Rows lie near named flat spaces through zero. A row that begins with a name and a colon came from that space; any other row is followed by the name of its block's space that it lies nearest.
z193z735: 7, 10, -42, 0, -4, 0, -40, 3, 29, -16, 53, 22, 32, 18, -13, 7, -5, 5, 38, -32, 50, 40, 23, 9
z193z735: -8, -17, -82, -14, 20, 3, 16, 33, -12, 10, 48, 0, 3, -60, 10, -35, 25, 1, 41, 8, 19, -17, -15, -1
z969z250: 38, 49, 10, 18, -8, 8, -9, -18, 43, 0, 27, -1, 30, 81, -26, 9, -56, 2, 4, -17, 25, -12, 20, -5
z969z250: 7, 20, 51, 21, 13, 26, 26, -26, -20, 4, -70, -32, -14, 59, -18, 10, -18, -1, 41, 25, -51, -39, 6, -21
z716z708: 15, 14, -25, -1, -4, -15, 16, 27, 14, -7, 18, -6, 1, -10, 3, 6, -8, -8, -18, -4, 2, -29, -28, -3
z969z250: 4, 28, -19, 9, 8, -27, 11, 13, 46, -5, 5, 31, 5, 41, -22, 10, -45, -3, 23, 1, 42, -23, 24, 2
z969z250: -9, 18, -35, -6, -19, -16, 11, 15, 8, -13, 34, 9, -8, -13, -7, 1, -2, 9, -1, -2, 8, -17, -5, -3
z193z735: 3, 8, -38, 1, 0, -8, 17, 33, 4, -14, 6, -9, -3, -17, 3, 7, 7, -4, 15, -8, -3, -22, -22, -8
z398z224: 13, 3, -14, -3, 10, -53, 21, 44, 42, -6, -2, 24, -7, -14, 5, 19, -25, -27, -49, 8, 25, -35, -31, 11
z193z735: -10, -4, -45, 0, 12, 10, 6, 13, -1, 4, 15, 4, 6, -14, 0, -19, 7, 8, 46, -5, 20, 1, 16, -4
z716z708: -11, -11, -3, -16, 14, -16, -27, -18, -18, -17, 17, 13, -11, -2, -27, 17, 20, -15, 52, 44, -16, 1, -20, 10
z716z708: -15, -21, 27, 6, 16, 27, 0, -24, -21, 22, -37, -3, -2, 5, 6, -20, 6, 10, 19, 5, -5, 21, 33, -1
z716z708: -1, 7, -10, 14, -13, 16, 15, 14, 20, 13, -7, 1, 14, 2, 22, -19, -15, 21, -28, -48, 32, 18, 38, -7
z716z708: 10, -8, 33, -4, -2, 2, -25, -19, -9, -4, -2, -6, 4, 7, -2, 14, 8, -11, -17, 7, -18, 17, -16, 7
z398z224: 15, 14, 29, 10, 13, -22, 18, 8, 19, -6, -42, 0, -9, 35, -11, 27, -28, -22, -7, 18, -13, -37, -16, -2
z398z224: 18, 9, -11, 4, 0, -43, 6, 50, 31, -37, -22, 3, -4, -1, 3, 52, -3, -30, -19, -15, -3, -21, -46, 2
z969z250: 37, 6, -16, 2, 28, -13, 7, 18, 29, 11, 19, 0, 18, 13, -4, -1, -28, -27, -5, 12, 20, -33, -27, 6
z193z735: -19, -9, 15, -8, -2, 18, 8, -31, -31, 24, 5, -4, -13, -14, -1, -32, 8, 16, -1, 27, -16, -3, 15, -2
z486z854: -7, -6, 1, 8, 22, 31, 16, -14, -24, 18, -27, -16, -3, 11, -4, -23, 3, 7, 53, 16, -16, -13, 19, -11
z398z224: 12, 3, 28, 10, 12, 28, -6, -29, -7, 17, -14, -13, 11, 36, -8, -11, -13, 2, 20, 6, -7, 3, 18, -4
z716z708: -7, 10, -57, 4, -4, -5, 14, 32, 25, -1, 24, 15, 10, -13, 7, -14, -9, 14, 15, -31, 43, 0, 23, -4
z716z708: 15, -15, 24, -2, 16, 7, -4, -7, -16, 8, -15, -17, 1, -4, 5, 1, 9, -17, -9, 19, -25, -6, -27, 3
z486z854: 1, 4, 7, -9, -18, -27, -23, 2, 12, -22, 20, 15, -2, -3, -6, 27, 4, -8, -27, -3, 3, 14, -17, 10
z486z854: 0, -58, -23, -5, 58, 22, -15, 11, -27, 19, -22, -7, 13, -40, 18, -20, 39, -22, 60, 13, 4, 26, -8, 10
z969z250: 35, 41, -1, -7, -72, 48, -35, -34, -22, -10, 103, -52, 28, 3, 5, -10, 16, 31, -60, -43, -32, 24, -27, -12
z969z250: -58, 35, -34, -8, -60, -9, 37, 5, -35, -36, 12, -5, -51, -28, -15, 5, 27, 44, 26, 6, -42, -33, 6, -26
z486z854: -3, -2, 15, 0, -4, -2, -6, -6, -1, -3, -10, 2, -3, 4, 0, 7, 2, 0, -8, -1, -4, 9, 2, 2
z193z735: 11, -17, 31, -7, 7, -9, -18, -13, 5, 11, 3, 8, 6, -3, 6, 1, -3, -14, -42, 11, 5, 15, -10, 15
z486z854: 8, 7, -18, -2, 7, 12, 3, -6, -6, 6, 23, -9, 5, 5, -9, -12, -2, 1, 27, 12, -3, -16, -5, -4
z193z735: 1, -4, -24, -5, 3, 5, -34, -11, 14, 2, 45, 20, 24, 6, -8, -9, -1, 5, 24, -13, 40, 37, 24, 12
z486z854: 19, 7, -5, 12, 5, 28, 29, 4, 8, 35, 0, -19, 15, 4, 19, -38, -23, 12, -28, -19, 14, -16, 17, -10
z969z250: 24, 49, -29, 3, -14, -7, 28, 11, 15, -10, 39, -17, -1, 26, -22, 4, -29, 0, 8, 12, -11, -64, -28, -15
z716z708: 17, -12, 46, -13, -5, -6, -55, -33, -12, -18, 15, -3, 7, 12, -11, 33, 18, -21, -19, 15, -25, 34, -33, 17
z193z735: -9, 22, -2, 11, -14, -2, 59, 30, -21, -17, -52, -35, -35, -8, 5, 14, 6, 5, 2, 6, -57, -63, -29, -28
z398z224: -31, 6, 24, -5, -11, -6, 29, -22, -19, 13, -18, 9, -33, -3, -9, -16, -8, 17, -12, 36, -20, -28, 17, -5
z486z854: -30, -2, 32, -4, -15, -26, -17, -12, -9, -34, -35, 19, -27, 11, -18, 41, 15, -1, 16, 13, -22, 17, 4, 4
z398z224: 6, -3, -9, 1, 15, -2, -16, 3, 2, -12, 0, 1, 8, 11, -10, 15, 5, -12, 39, 4, 1, 6, -7, 3
z398z224: -3, -1, -1, -5, 19, -32, 15, 7, 17, 6, -4, 24, -12, 2, -12, 2, -21, -16, 0, 34, 13, -31, -6, 9
z398z224: -34, 13, 58, 6, -34, 51, 22, -62, -55, 23, -32, -28, -28, 17, -3, -34, 7, 48, -4, 13, -54, 0, 46, -23
z486z854: 7, 31, 18, 23, -14, 34, 51, -8, 7, 35, -25, -22, 1, 30, 12, -38, -41, 30, -35, -21, 1, -33, 41, -23
-20, -22, 3, -10, 14, 15, 30, -12, -39, 32, -9, -10, -22, -40, 11, -42, 16, 8, -2, 38, -24, -24, -2, -4 : z193z735
4, -8, -14, -3, 11, 3, -5, 3, -3, 3, 11, -2, 6, -9, 0, -5, 7, -6, 14, 5, 3, 1, -8, 3 : z486z854
6, -9, -7, -12, 0, 1, -45, -23, 11, 7, 57, 23, 24, 2, -7, -10, -1, 1, -3, -4, 37, 43, 15, 19 : z193z735
-24, -8, -21, 8, 32, 27, 30, -3, -32, 11, -40, -12, -15, 3, -11, -23, 11, 9, 96, 26, -19, -26, 23, -17 : z486z854
10, -45, 42, 3, 48, -5, -14, -6, 15, 33, -46, 21, 14, 2, 17, -9, -12, -27, -25, 10, 29, 28, 14, 22 : z193z735
38, 11, 19, 12, 15, 8, -21, -13, 34, 13, 10, 3, 34, 51, -7, 3, -37, -13, -9, -14, 30, 12, 12, 8 : z969z250
-18, 14, 13, 8, -6, 4, 21, -8, -13, -8, -35, -6, -21, 19, -13, 7, -3, 11, 29, 12, -25, -22, 13, -14 : z969z250
-28, 8, -11, -8, -30, 7, 23, 1, -42, -16, 0, -23, -33, -34, 1, -2, 33, 20, 7, 12, -50, -23, -18, -17 : z969z250
21, -11, -9, 1, 38, 11, -25, -13, 12, 16, 18, 8, 28, 26, -13, -10, -13, -17, 46, 12, 28, 12, 9, 11 : z398z224
6, -10, -21, -5, 8, 2, -11, 5, 8, 9, 28, 8, 15, -13, 6, -14, 1, -2, -2, -7, 25, 14, 3, 8 : z398z224
-14, 42, -40, 12, -30, 13, 9, 7, 2, -31, 13, -9, -2, 28, -20, 12, -1, 29, 63, -29, -3, -8, 24, -23 : z193z735
-19, -3, 30, 9, -24, 23, -31, -31, 7, 4, -10, 17, 15, 24, 6, -7, -3, 31, -12, -46, 30, 72, 69, 4 : z716z708
-9, 33, -49, -5, -27, -27, 8, 19, 30, -18, 54, 25, -2, 0, -15, 4, -18, 14, 1, -11, 33, -16, 8, -1 : z969z250
-19, 11, -23, -3, -11, -16, 14, 12, 3, -11, 7, 13, -15, -10, -7, 3, 0, 9, 12, 3, 5, -14, 5, -4 : z969z250
-4, 1, 42, 11, -8, 13, 8, -16, -3, 12, -39, -6, -4, 18, 9, -4, -10, 10, -29, -11, -9, 9, 23, -5 : z486z854
5, -7, 0, 8, 16, -4, 5, 16, 12, 1, -27, 3, 4, 5, 6, 7, -5, -10, 7, -7, 9, 0, 3, 1 : z193z735
-25, -18, 7, 6, 30, -22, 12, 11, 13, 3, -56, 32, -14, 7, -5, 7, -10, -9, 33, 15, 21, 0, 30, 6 : z969z250
-17, -46, -24, -7, 59, 21, -2, -7, -34, 24, -19, 2, -1, -25, -2, -31, 28, -11, 92, 40, 0, 5, 9, 5 : z716z708
-2, 9, -5, 6, -36, 5, -8, 24, -13, -44, -19, -28, -5, -12, 12, 40, 35, 6, -4, -45, -36, 19, -25, -14 : z398z224
-1, 34, 36, 13, -45, -2, 17, -6, 18, -5, -15, -4, -7, 27, 5, 9, -27, 23, -68, -31, -4, -3, 21, -11 : z716z708
-23, -4, 39, -2, 16, 3, 25, -30, -39, 9, -48, -8, -37, 11, -19, -4, 4, -1, 35, 62, -51, -40, -3, -8 : z716z708
27, -10, -29, 1, 33, -7, -35, 18, 21, -17, 14, 6, 29, 16, -11, 24, 3, -30, 54, -6, 23, 17, -19, 11 : z398z224
27, 16, -7, 2, -12, 1, -34, -8, 39, 2, 54, 15, 37, 27, -3, -1, -26, 2, -28, -34, 47, 33, 17, 12 : z969z250
-2, 53, -2, -3, -64, -2, 0, -12, -11, -40, 42, -22, -16, 17, -22, 27, 4, 23, -13, -9, -42, -21, -22, -18 : z193z735
25, 31, -32, 4, -18, -1, 25, 20, 30, 14, 49, -6, 15, 0, 9, -21, -32, 10, -49, -22, 26, -30, -5, -6 : z486z854

Rows lie near named flat spaces through zero. A row that begins with a name and a colon came from that space; any other row is followed by the name of its block's space that it lies nearest.
z80_z453: -17, -30, 22, 19, -7, 32, 7, 0, -23, 17, 14, -26, -40, -26, -3, -16, -6, 14, 0, -2, -33, 3, -5, 3
z105_z25: -9, -19, -17, -16, -12, 9, -40, -4, 2, 17, 12, 16, 1, -36, 12, -13, -2, -5, -25, 1, 17, 10, -6, -19
z80_z453: -1, 3, 19, -14, 16, 4, 8, 2, -8, 6, -15, -24, -1, -1, -19, 7, -21, 2, -46, -9, 2, -1, 4, -16
z739_z789: -3, -22, -1, 20, 5, -30, -34, 10, 15, -9, -12, 20, -6, -3, 7, 2, -6, 0, 5, 23, 1, 2, -6, 34
z393_z346: 8, 15, -4, 3, 4, -13, 13, -14, 10, 4, -3, 16, 14, 32, -4, -1, 31, -15, 30, -1, 14, 14, -9, 18
z339_z136: -3, 23, -3, 25, -21, 13, -13, 15, 33, -17, 14, 36, 15, 2, 22, 10, 19, 7, 55, 25, 7, -27, 22, 28
z339_z136: 2, -31, -17, -22, 18, -34, -11, -17, -17, 14, -14, -5, -10, -2, -10, -14, -7, -19, -34, -8, 4, 32, -32, -8
z393_z346: -20, -19, -3, -11, 5, 8, -6, 9, 0, 3, -3, -5, -30, -31, -8, -10, -22, -3, -13, 25, -21, -14, -5, 9
z105_z25: 11, 14, 17, 9, 7, 1, 33, -3, -14, -6, -5, -23, 4, 27, -9, 9, 2, 8, 3, -20, -8, 2, 4, -6
z80_z453: -4, 9, -7, -30, 17, -18, -25, 6, 25, 1, -23, 18, 17, -6, -13, 9, -16, -17, -40, 19, 28, -7, 2, 2
z750_z33: 5, -10, -20, 0, -12, -17, -56, -4, 18, 6, 7, 39, 26, -12, 23, -2, 13, -6, -7, 0, 39, 18, -3, -4
z750_z33: -5, 5, -9, -13, 11, -8, 24, 5, 2, -11, -11, -5, -14, 5, -13, 0, -10, -9, 11, 18, -19, -16, -5, 13
z339_z136: -7, -10, -26, -2, -32, 29, -11, -6, -8, 8, 36, 13, -7, -30, 26, -19, 15, 3, 29, -4, -7, 1, -3, -19
z393_z346: 6, 5, 25, 34, -26, 54, 59, -11, -44, 5, 38, -45, -20, 11, 9, -9, 22, 30, 46, -43, -42, 4, 8, -24
z739_z789: 5, 34, -33, -43, 27, -38, 43, 14, 17, -41, -32, 2, 4, 24, -21, 16, -28, -23, 9, 32, -15, -41, 1, 11
z80_z453: 14, 13, -20, 6, -35, 26, 11, 5, -20, -21, 36, -9, 12, -12, 34, 2, -2, 25, 26, -27, -14, -16, 20, -47
z750_z33: -6, -25, 39, 38, -30, 67, 14, -16, -46, 35, 43, -41, -26, -21, 12, -20, 20, 33, 5, -47, -24, 26, 3, -31
z750_z33: -11, -15, 5, -12, 9, -5, -39, -3, 15, 23, -11, 16, 3, -18, -8, -5, -3, -12, -40, 10, 27, 15, -8, 6
z750_z33: -5, 21, 24, -13, 33, -21, -9, 13, 34, -2, -42, 8, 16, 15, -30, 22, -18, -13, -41, 26, 26, -14, 11, 28
z750_z33: -3, 11, 12, -25, 32, -17, 16, 5, 7, -2, -33, -14, -1, 12, -32, 11, -24, -13, -40, 12, 3, -9, -1, 7
z339_z136: 25, -52, -57, -18, 5, -74, -25, -5, -42, -27, -6, -11, -8, -11, 23, -9, -38, -1, -31, -24, -16, 27, -33, -40
z393_z346: -17, 10, -29, -26, -11, 10, -31, 8, 36, 2, 6, 43, 9, -29, 9, -5, 3, -18, 8, 37, 20, -21, 5, 9
z739_z789: -9, 16, -26, -52, 13, -8, -11, -3, 25, 8, -14, 24, 14, -11, -14, -2, -6, -31, -27, 22, 27, -8, -6, -6
z393_z346: -1, 0, 16, 43, -18, 13, -9, 31, 5, -32, 11, -3, -8, -13, 22, 17, -19, 35, 27, 13, -26, -36, 30, 13
z339_z136: -1, 22, 44, 6, 29, -3, 26, 5, 12, 3, -32, -18, 3, 31, -35, 18, -4, -2, -20, 6, 5, -6, 9, 26
z80_z453: 4, 9, 1, 4, -6, 3, -10, 11, 7, -11, 2, 4, 12, -5, 9, 11, -9, 10, -5, 0, 6, -14, 15, -8
z739_z789: 5, 11, 30, 15, 18, -12, 1, 3, 12, 1, -22, -3, 11, 26, -16, 15, 3, 1, -12, 0, 14, 4, 6, 22
z105_z25: 5, 1, 4, 10, -1, -3, 3, -1, -2, -2, 1, -2, 3, 8, 3, 2, 5, 4, 7, -6, 0, 4, 1, 2
z105_z25: 10, -4, -50, 7, -29, -12, 4, 24, -10, -54, 24, 6, -9, -20, 41, 3, -25, 20, 51, 11, -42, -41, 12, -16
z739_z789: 8, 2, -30, -2, 8, -39, 23, 11, 1, -38, -12, 4, -10, 17, 3, 5, -13, -6, 38, 21, -30, -22, -7, 20
z105_z25: 23, -14, -4, 33, -28, 0, -12, -5, -29, -10, 29, -10, 12, 2, 36, 0, 8, 29, 15, -43, -3, 19, 5, -34
z105_z25: 8, 17, -18, -14, 0, -6, 28, 7, -6, -24, -1, -10, 2, 7, 1, 7, -14, 2, 12, 0, -17, -22, 6, -13
z339_z136: -4, 1, 6, 9, -4, 13, 15, -3, -3, 4, 7, -4, -10, 3, -2, -5, 11, 1, 21, 1, -12, -1, -1, 9
z393_z346: 26, -11, 23, 12, 23, -43, -5, -2, -22, -9, -27, -30, 16, 29, -8, 19, -22, 13, -53, -37, 11, 26, -2, -18
z750_z33: -1, 7, 10, 32, -19, 21, 5, 6, 4, -6, 19, 6, -1, 4, 16, 2, 17, 15, 44, 1, -10, -10, 13, 14
z739_z789: 5, 59, 2, -61, 16, 27, 51, -23, 4, 24, -8, -12, 34, 27, -34, 4, 17, -28, -31, -23, 35, 3, 5, -39
z750_z33: 9, 18, -12, -13, 14, -31, -4, 8, 19, -19, -21, 14, 21, 17, -4, 16, -9, -10, -6, 12, 16, -11, 5, 8
z105_z25: -8, 9, -15, 4, 8, -25, 2, 16, 31, -25, -16, 27, -7, 10, -3, 6, -2, -13, 42, 47, -12, -29, 0, 50
z80_z453: 19, 24, -18, 2, -19, 1, 4, 6, -1, -24, 15, 6, 28, 9, 24, 13, 2, 13, 19, -17, 7, -13, 18, -28
z80_z453: 3, 2, 21, 30, -2, 0, -1, 8, 4, -8, -2, -2, 1, 12, 4, 10, 3, 14, 15, 1, -4, -5, 11, 18
z80_z453: 14, 28, 14, 19, -9, 1, -19, 27, 19, -31, -3, 5, 34, 4, 18, 33, -20, 27, -10, -3, 16, -31, 40, -12
z393_z346: 12, -12, 15, 24, 30, -66, -29, 20, 19, -29, -44, 7, 8, 25, -8, 26, -27, 3, -23, 20, 8, -2, 1, 40
z105_z25: -3, 8, -31, -32, 8, -29, -44, -10, 40, 13, -14, 54, 30, 0, 0, -3, 19, -36, -10, 24, 52, 14, -13, 15
z393_z346: -3, -8, 5, 12, 6, -16, -15, 16, 10, -15, -12, 4, -6, -4, 1, 9, -18, 6, -4, 19, -7, -14, 5, 19
z339_z136: -2, 30, 46, 11, 15, 21, 33, 10, 8, 0, -17, -23, 3, 22, -26, 19, -5, 10, -11, 0, -2, -18, 22, 12
z739_z789: -8, 1, 47, 13, 28, -17, -47, 11, 39, 16, -39, 17, 18, 7, -24, 20, -7, -5, -54, 21, 44, 7, 10, 39
z739_z789: -5, 6, 10, -4, 1, 16, 6, 15, -2, -9, -2, -16, -7, -15, -5, 8, -25, 12, -20, 4, -12, -23, 15, -11
z339_z136: 12, -17, -7, 32, 13, -50, 24, 3, -10, -30, -15, -5, -21, 37, 1, 2, 2, 0, 50, 10, -36, 3, -18, 43
4, -2, 9, 20, -6, 7, 22, 11, -18, -19, 7, -24, -14, 1, 6, 6, -15, 22, 15, -7, -32, -16, 10, -4 : z739_z789
-10, -9, -45, -32, -24, 19, -17, -2, -4, 4, 28, 16, -6, -44, 21, -19, -4, -7, 4, 6, -3, -9, -5, -32 : z80_z453
-13, -5, 4, -10, -16, 43, -2, 17, -14, -3, 18, -23, -18, -47, 7, -1, -34, 21, -27, -1, -23, -29, 20, -35 : z739_z789
17, 3, -3, 20, -6, -13, 19, 17, -17, -38, 2, -21, -2, 10, 15, 15, -23, 25, 15, -11, -29, -20, 14, -12 : z339_z136
-13, -7, 7, 15, -24, 45, 7, 16, -14, -7, 27, -19, -25, -36, 15, -4, -17, 27, 12, 2, -35, -28, 19, -15 : z393_z346
-20, -9, 38, -1, 16, 25, 5, 0, -1, 27, -12, -21, -23, -13, -29, -4, -9, -1, -36, 7, -5, 3, -1, 12 : z750_z33
0, 3, 29, 13, 2, 4, -43, 2, 22, 17, -8, 16, 25, -2, 0, 11, 6, 5, -34, -3, 41, 13, 13, 6 : z750_z33
-1, 5, 32, 28, -3, 11, -17, 24, 10, -13, -5, -7, 4, -8, 5, 20, -20, 26, -15, 5, -1, -22, 28, 7 : z80_z453
2, 2, 23, 3, 28, -21, 19, -2, 0, 2, -28, -15, -6, 27, -27, 7, -4, -8, -15, 3, -2, 7, -8, 23 : z339_z136
31, 15, 15, 7, 11, -16, 44, -37, -30, 16, -2, -24, 25, 63, -12, 0, 40, -6, 7, -58, 18, 51, -18, -18 : z393_z346
12, 2, -1, -7, 23, -44, -9, -9, 10, 1, -27, 11, 18, 30, -13, 7, 6, -18, -17, -2, 26, 22, -14, 14 : z393_z346
9, 13, 11, 26, -12, -1, -33, 6, 23, -4, 4, 26, 32, 9, 18, 15, 16, 11, 9, -3, 31, 1, 19, 8 : z750_z33
18, -4, 6, 36, -5, -31, -37, -14, 16, 8, -1, 35, 33, 34, 18, 4, 43, -3, 24, -13, 41, 39, -7, 25 : z105_z25
-11, -18, 18, 21, -18, 37, -4, -7, -14, 23, 24, -9, -19, -20, 7, -15, 14, 13, 9, -11, -11, 12, -1, -3 : z750_z33
-2, -4, 41, 19, -3, 37, 17, -5, -23, 20, 10, -35, -10, -2, -8, -1, 2, 20, -19, -28, -9, 11, 8, -16 : z750_z33
-1, 4, 27, -3, 23, -8, 3, 3, 3, 5, -24, -15, 2, 10, -23, 11, -15, -1, -38, 0, 8, 2, 3, 6 : z80_z453
-15, -31, -4, 11, 3, -21, -57, 22, 22, -8, -12, 24, -14, -34, 9, 2, -26, 2, -18, 38, 0, -13, 1, 29 : z739_z789
-15, -5, -29, -24, -25, 27, -48, -11, 20, 29, 26, 42, 14, -41, 19, -20, 22, -16, -3, 9, 36, 11, -4, -16 : z339_z136
-10, 3, -16, -16, -1, -6, -43, 15, 32, -5, -7, 32, 13, -25, 7, 6, -14, -8, -18, 30, 22, -18, 10, 6 : z80_z453
7, -17, 30, 30, 3, 15, 65, -25, -52, 17, 12, -53, -35, 32, -14, -17, 23, 11, 29, -40, -43, 33, -22, 0 : z80_z453
1, -18, -4, -18, 18, -22, -5, -12, -11, 13, -15, -8, -6, 1, -14, -8, -7, -14, -33, -7, 6, 23, -21, -5 : z339_z136
-4, -25, 10, -8, 12, -6, -7, 6, -20, 2, -11, -28, -19, -21, -10, 0, -36, 8, -51, -7, -14, 2, -4, -18 : z393_z346
-8, 6, -38, -47, -5, 8, -6, -10, 6, 12, 9, 18, 5, -22, 1, -15, 3, -24, -9, 8, 14, -1, -10, -24 : z739_z789
-2, -3, -24, -11, 5, -22, 0, 13, 7, -24, -9, 8, -9, -7, 2, 3, -20, -6, 10, 25, -17, -22, -2, 11 : z739_z789
32, 34, -30, 21, -21, -23, 22, 9, 2, -50, 15, 13, 33, 37, 34, 20, 12, 16, 67, -13, -5, -21, 19, -9 : z750_z33
-3, 22, -24, -30, -15, 27, 10, -24, 6, 25, 22, 21, 18, 1, 3, -17, 38, -22, 21, -9, 24, 13, -8, -19 : z393_z346
6, 9, -5, 3, 1, -18, -20, 12, 18, -16, -8, 17, 19, 4, 8, 14, -7, 2, -2, 10, 15, -11, 11, 6 : z339_z136
